Here is a tiny trained network, its code and every weight. The questions are about switching its units off for an input and a class, where a switched-off unit gives its printed mean instead of its output.

import numpy as np


def w(rows, s, z=0):
    codes = np.array(rows[::2]) - 128.0
    scale = np.full(codes.shape[1], s)
    scale[-1] = z or s
    return codes * scale


def norm(h):
    return h / np.sqrt((h * h).mean(-1, keepdims=True) + 1e-5)


def f(y):
    return np.maximum(y, 0)


def log_softmax(a):
    a = a - a.max(-1, keepdims=True)
    return a - np.log(np.exp(a).sum(-1, keepdims=True))


def net(x, mask):
    res = np.array(x, float).reshape(1, 4) / 4 @ E
    u = 0
    for l in range(2):
        y = f(norm(res) @ A[l][:, :-1].T + A[l][:, -1])
        res = res + np.where(mask[u : u + 8], y, B[l][:, -1]) @ B[l][:, :-1]
        u += 8
    return log_softmax(norm(res)[-1] @ U[:, :-1].T + U[:, -1])


A, B = {}, {}
E = w([
[126,109,113,117,140,120,158],'x0',
[106,112,122,205,249,69,109],'x1',
[172,153,233,186,147,95,229],'x2',
[86,65,140,175,47,20,41],'x3',
],0.012)
A[0] = w([
[101,142,142,188,225,99,104,14],'0.n1',
[90,138,38,72,159,185,64,137],'0.n2',
[102,91,44,103,105,119,50,248],'0.n3',
[95,90,143,127,31,67,134,66],'0.n4',
[109,77,130,147,123,42,89,87],'0.n5',
[115,127,28,135,255,126,23,13],'0.n6',
[127,139,174,132,113,118,154,93],'0.n7',
[97,92,166,136,73,30,121,5],'0.n8',
],0.015,0.0026)
B[0] = w([
[153,36,135,140,189,144,56,216],'0.n1',
[162,46,142,219,51,127,112,238],'0.n2',
[166,172,79,48,190,100,102,252],'0.n3',
[168,122,125,6,93,129,130,222],'0.n4',
[88,119,106,181,176,113,101,221],'0.n5',
[53,177,191,97,124,139,211,250],'0.n6',
[116,159,114,137,89,185,122,168],'0.n7',
[147,125,121,239,94,138,135,221],'0.n8',
],0.022,0.012)
A[1] = w([
[140,126,179,196,150,162,115,84],'1.n1',
[44,171,87,128,222,91,105,87],'1.n2',
[53,166,178,103,118,207,185,58],'1.n3',
[150,140,130,76,102,203,129,58],'1.n4',
[198,86,107,135,37,168,153,1],'1.n5',
[184,141,170,81,250,149,104,17],'1.n6',
[76,151,163,78,124,143,188,31],'1.n7',
[149,178,104,66,148,161,106,84],'1.n8',
],0.022,0.0029)
B[1] = w([
[136,62,125,49,161,136,112,215],'1.n1',
[139,196,165,153,37,185,201,196],'1.n2',
[129,18,105,177,158,117,60,219],'1.n3',
[95,80,138,167,112,90,110,193],'1.n4',
[72,251,153,161,123,144,194,250],'1.n5',
[150,199,52,79,67,64,113,206],'1.n6',
[187,89,128,215,172,144,73,179],'1.n7',
[145,91,140,104,211,146,145,171],'1.n8',
],0.019,0.016)
U = w([
[97,213,150,185,84,124,181,252],'0',
[103,46,153,220,168,135,105,65],'1',
[164,134,97,3,144,92,101,30],'2',
],0.016,0.0024)

Each question gives the input, the list of numbers given to net, and the class t.
The units are the neurons (one row each of A and B). Each row of codes is followed by its name. A weight is (code - 128) times the scale printed after its matrix; where a second scale follows, it is the last column's (A, B and U).
mask holds one flag per neuron, layer by layer. A switched-off neuron (its flag False) gives its mean, the last column of its row in B, instead of its output. The means were averaged over made-up inputs and are rounded, as every weight is.
A unit's drop is (log p(t) with every unit on - log p(t) with that unit switched off) / (log p(t) with every unit on - log p(t) with every unit switched off).
The circuit of an input: a set's keep is (log p(t) with only the set's units on - log p(t) with every unit switched off) / (log p(t) with every unit on - log p(t) with every unit switched off). Starting from the 12 units with the biggest drops (on a tie, the unit counted first), units are removed one at a time, each time the one whose removal leaves the highest keep (on an exact tie, the one counted first), for as long as the keep stays at least 0.8.
units of the circuit, in order: the units of the circuit, biggest drop first
most important unit: the unit with the biggest drop
top k neurons: the k neurons with the biggest drops, biggest first
top k neurons in layer l: the k neurons of layer l with the biggest drops, biggest first
drop when u is switched off: that unit's drop, to one decimal
input [0,8,2,-7], class 2: most important unit : 0.n1
input [7,-1,5,1], class 0: top 2 neurons : (0.n6, 1.n5)
input [1,1,8,-6], class 2: top 3 neurons in layer 0 : (0.n6, 0.n2, 0.n8)
input [3,-5,0,1], class 2: top 4 neurons : (0.n2, 0.n6, 0.n4, 0.n8)
input [1,-2,3,-8], class 1: top 3 neurons : (0.n3, 0.n1, 0.n2)
input [-2,-8,7,-1], class 1: top 2 neurons : (0.n2, 0.n8)
input [-6,7,-5,1], class 0: top 2 neurons in layer 1 : (1.n2, 1.n6)
input [0,-8,-1,4], class 2: top 3 neurons : (0.n4, 0.n2, 0.n3)
input [4,1,-4,3], class 0: top 2 neurons : (0.n5, 1.n2)
input [0,5,-7,3], class 0: top 2 neurons : (0.n3, 0.n6)
input [-2,-6,2,-6], class 1: top 2 neurons : (0.n2, 0.n3)
input [7,-4,-3,-2], class 0: top 2 neurons : (0.n2, 1.n5)
input [0,0,-4,8], class 2: top 3 neurons : (0.n4, 0.n3, 1.n5)
input [-4,-1,-8,6], class 2: units of the circuit, in order : (0.n3)
input [-7,-5,6,0], class 1: top 2 neurons : (0.n2, 0.n8)
input [-7,-7,5,-2], class 1: top 3 neurons : (0.n2, 0.n8, 1.n3)
input [-3,1,7,-1], class 2: top 3 neurons in layer 0 : (0.n6, 0.n2, 0.n8)
input [2,-2,6,-3], class 1: top 3 neurons in layer 0 : (0.n2, 0.n3, 0.n1)
input [1,-5,6,-8], class 1: top 2 neurons in layer 0 : (0.n3, 0.n2)
input [4,-6,-3,4], class 2: most important unit : 0.n3
input [4,-8,-2,4], class 2: top 2 neurons in layer 0 : (0.n3, 0.n4)
input [-6,-1,-1,-1], class 0: drop when 1.n5 is switched off : 0.2
input [4,4,8,-2], class 2: drop when 0.n2 is switched off : 0.2
